[[ 35  34 -19 -23  33]
 [-23 -35   8  13 -28]
 [ 16  50  27  37  13]
 [ 39  -2 -43 -62  33]]
:
[[-23 -35   8]
 [ 16  50  27]]

[[ 41   8  33  21]
 [ 14  22   9  15]
 [ -8 -19 -11   4]
 [ 57 -55  -6 -15]
 [-68 -13  -5   3]]
:
[[ 14  22   9]
 [ -8 -19 -11]]

[[-62  71  27  33 -11]
 [ -9 -35  36 -53 -75]
 [ 77  -8 -15 -64  23]]
:
[[ -9 -35  36]
 [ 77  -8 -15]]

[[-32  11   4 -24 -71]
 [-41  38   3 -26 -84]
 [ 18  46 -44   7  43]
 [ 12  -4 -12   0  32]]
:
[[-41  38   3]
 [ 18  46 -44]]

[[-22 -54 -19]
 [ 20 -31  60]
 [  7 -41  47]
 [ 21 -40  52]]
:
[[ 20 -31  60]
 [  7 -41  47]]

[[-15 -56  65  59]
 [-19 -72  84  77]
 [ 19 -24 -82  12]
 [  0  -7 -39  -1]
 [  5  -6 -39  -2]]
:
[[-19 -72  84]
 [ 19 -24 -82]]

[[-52 -48 -22 -40 -18]
 [-71 -82 -37  58  47]
 [ 24 -16  62  29 -15]
 [-20  53  10  50 -11]]
:
[[-71 -82 -37]
 [ 24 -16  62]]
---
[[  1 -54 -23  24 -41 -19 -13   3 -46  14  19   7  52 -39  50 -15]
 [-54  17  11  -2 -75 -82  53  20 -67  21   5 -11 -39 -24 -11  -8]
 [-21  12   0   8 -73   0  15 -32  -4 -12  21  25 -49  -6  64  45]
 [-18 -35  -5  -7  35  -8  21 -20  44  -4   5  -2 -33 -44   1 -20]
 [ 11  69  -2 -12 -10 -13  12 -50  18  12   0  48 -66  28  44 -57]]
:
[[ 11  69  -2 -12 -10 -13  12 -50  18  12   0  48 -66  28  44 -57]
 [-54  17  11  -2 -75 -82  53  20 -67  21   5 -11 -39 -24 -11  -8]
 [-21  12   0   8 -73   0  15 -32  -4 -12  21  25 -49  -6  64  45]
 [-18 -35  -5  -7  35  -8  21 -20  44  -4   5  -2 -33 -44   1 -20]
 [  1 -54 -23  24 -41 -19 -13   3 -46  14  19   7  52 -39  50 -15]]

[[  0  -1  -1]
 [ -2  36  28]
 [ -3  59  46]
 [ -6 -21  22]
 [  6 -10 -46]
 [  0   0  -2]
 [  0  21  23]
 [ -8 -24  31]]
:
[[ -3  59  46]
 [ -2  36  28]
 [  0  21  23]
 [  0   0  -2]
 [  0  -1  -1]
 [  6 -10 -46]
 [ -6 -21  22]
 [ -8 -24  31]]

[[ 24  59  -2  -9  16  52 -25 -30 -60  52   3  24 -33 -39   4 -23]
 [ 53  75 -27   2   7  55 -52 -74 -54  42  20  33 -18 -49   2 -41]]
:
[[ 53  75 -27   2   7  55 -52 -74 -54  42  20  33 -18 -49   2 -41]
 [ 24  59  -2  -9  16  52 -25 -30 -60  52   3  24 -33 -39   4 -23]]

[[-31  -5 -10  20 -36  -4]
 [ 10   7  -4   7 -19  43]
 [  7 -14  -1 -33  16  12]
 [ 18  22 -11  15  26 -54]
 [ 15  60  31  26  13  10]]
:
[[ 15  60  31  26  13  10]
 [ 18  22 -11  15  26 -54]
 [ 10   7  -4   7 -19  43]
 [-31  -5 -10  20 -36  -4]
 [  7 -14  -1 -33  16  12]]

[[-20  29 -18 -41   2  12  10  -9  -1   6  10 -36  -4  -8]
 [-34  -2  21 -17 -36  13 -29 -24  10   1  11  15 -13  -3]
 [-21  -3  -7   4  -9  -4  24 -18  32 -22 -24 -39  15 -23]
 [  2   4   0  -6  -6 -10   6   1  11  11 -11 -23 -21  12]
 [-16   7  50 -38 -26 -16 -79 -59   6   2   8   1 -37  21]]
:
[[-20  29 -18 -41   2  12  10  -9  -1   6  10 -36  -4  -8]
 [-16   7  50 -38 -26 -16 -79 -59   6   2   8   1 -37  21]
 [  2   4   0  -6  -6 -10   6   1  11  11 -11 -23 -21  12]
 [-34  -2  21 -17 -36  13 -29 -24  10   1  11  15 -13  -3]
 [-21  -3  -7   4  -9  -4  24 -18  32 -22 -24 -39  15 -23]]

[[-15  25  20 -13  -8 -28]
 [-10 -36  -2 -70  -4  35]
 [ -4   4  58  22   0  50]]
:
[[-15  25  20 -13  -8 -28]
 [ -4   4  58  22   0  50]
 [-10 -36  -2 -70  -4  35]]

[[-17  24 -37  26]
 [ 59  18 -34  10]
 [ -6  13 -32  61]
 [  7  15 -33  13]
 [ 22  27 -37   3]]
:
[[ 22  27 -37   3]
 [-17  24 -37  26]
 [ 59  18 -34  10]
 [  7  15 -33  13]
 [ -6  13 -32  61]]
---
[[ 44  -6 -40 -54]
 [ 62  -7 -63 -36]
 [ 54 -11 -26 -14]
 [ 12  20   9   6]
 [-35  13 -20  50]]
:
[[ 62  -7 -63]
 [ 54 -11 -26]]

[[-82 -55   6 -24 -78]
 [  8  14  -2   5  32]
 [ -9   6  24  12  -1]]
:
[[ 8 14 -2]
 [-9  6 24]]

[[ 32 -33 -33]
 [-57   5   5]
 [-17  41  41]
 [-52 -46 -46]
 [-70 -23 -23]]
:
[[-57   5   5]
 [-17  41  41]]

[[ 12  70 -57  26]
 [-31 -44  49 -60]
 [ 75 -15  50 -25]]
:
[[-31 -44  49]
 [ 75 -15  50]]

[[-11 -38 -17 -31]
 [ -1 -43 -39  -9]
 [-10  70 -18   8]]
:
[[ -1 -43 -39]
 [-10  70 -18]]

[[28 49 48]
 [54 43 49]
 [66 37 59]]
:
[[54 43 49]
 [66 37 59]]

[[-25  19  27]
 [ 25  35 -10]
 [-12  74  19]
 [-52 -23  48]
 [-54 -39  34]]
:
[[ 25  35 -10]
 [-12  74  19]]
